[[118 122 120 124 125 119 125 120 119 123 125 129]
 [103 106 136 143 131 111 144 124 106 119 138 149]]
:
[[103 106 136 143 131 111 144 124 106 119 138 149]
 [118 122 120 124 125 119 125 120 119 123 125 129]]

[[128 126 127 122 128 120 126]
 [117 119 112 133 110 129 120]
 [102 114 145 106 141 147 118]
 [117 119 111 136 107 131 119]
 [120 129 120 141 126 142 146]]
:
[[102 114 145 106 141 147 118]
 [128 126 127 122 128 120 126]
 [120 129 120 141 126 142 146]
 [117 119 112 133 110 129 120]
 [117 119 111 136 107 131 119]]

[[103 116 125 109 120 120 109 128 117 142 128 104 137 134 121 127]
 [137 124 130 138 119 128 136 120 132 125 125 131 119 124 133 123]]
:
[[137 124 130 138 119 128 136 120 132 125 125 131 119 124 133 123]
 [103 116 125 109 120 120 109 128 117 142 128 104 137 134 121 127]]

[[104 155 111 134 125 134]
 [137 118 135 121 141 115]
 [134 121 132 126 142 116]]
:
[[137 118 135 121 141 115]
 [134 121 132 126 142 116]
 [104 155 111 134 125 134]]

[[103 139 132 122 133 128 109 121 121]
 [109 138 137 124 127 126 119 124 138]
 [137 122 122 129 130 130 130 130 117]
 [126 130 133 127 126 126 130 128 138]
 [103 142 129 125 133 128 108 120 117]
 [122 130 131 128 127 128 129 128 129]]
:
[[109 138 137 124 127 126 119 124 138]
 [126 130 133 127 126 126 130 128 138]
 [103 139 132 122 133 128 109 121 121]
 [122 130 131 128 127 128 129 128 129]
 [103 142 129 125 133 128 108 120 117]
 [137 122 122 129 130 130 130 130 117]]

[[134 121 140 126 129 120 142 120 121]
 [113 132 120 121 118 122 126 126 124]
 [135 126 137 136 149 148 124 140 130]
 [117 125 119 139 130 138 117 136 133]
 [125 126 122 135 121 122 133 124 124]
 [125 127 131 116 119 114 136 118 122]
 [128 120 127 139 128 125 132 124 124]]
:
[[134 121 140 126 129 120 142 120 121]
 [135 126 137 136 149 148 124 140 130]
 [125 127 131 116 119 114 136 118 122]
 [128 120 127 139 128 125 132 124 124]
 [125 126 122 135 121 122 133 124 124]
 [113 132 120 121 118 122 126 126 124]
 [117 125 119 139 130 138 117 136 133]]

[[122 122 127 130 134 120 119 138 118 130 126]
 [125 125 128 128 132 126 127 129 123 135 131]
 [123 123 135 121 100 123 129 102 133 133 137]]
:
[[123 123 135 121 100 123 129 102 133 133 137]
 [125 125 128 128 132 126 127 129 123 135 131]
 [122 122 127 130 134 120 119 138 118 130 126]]
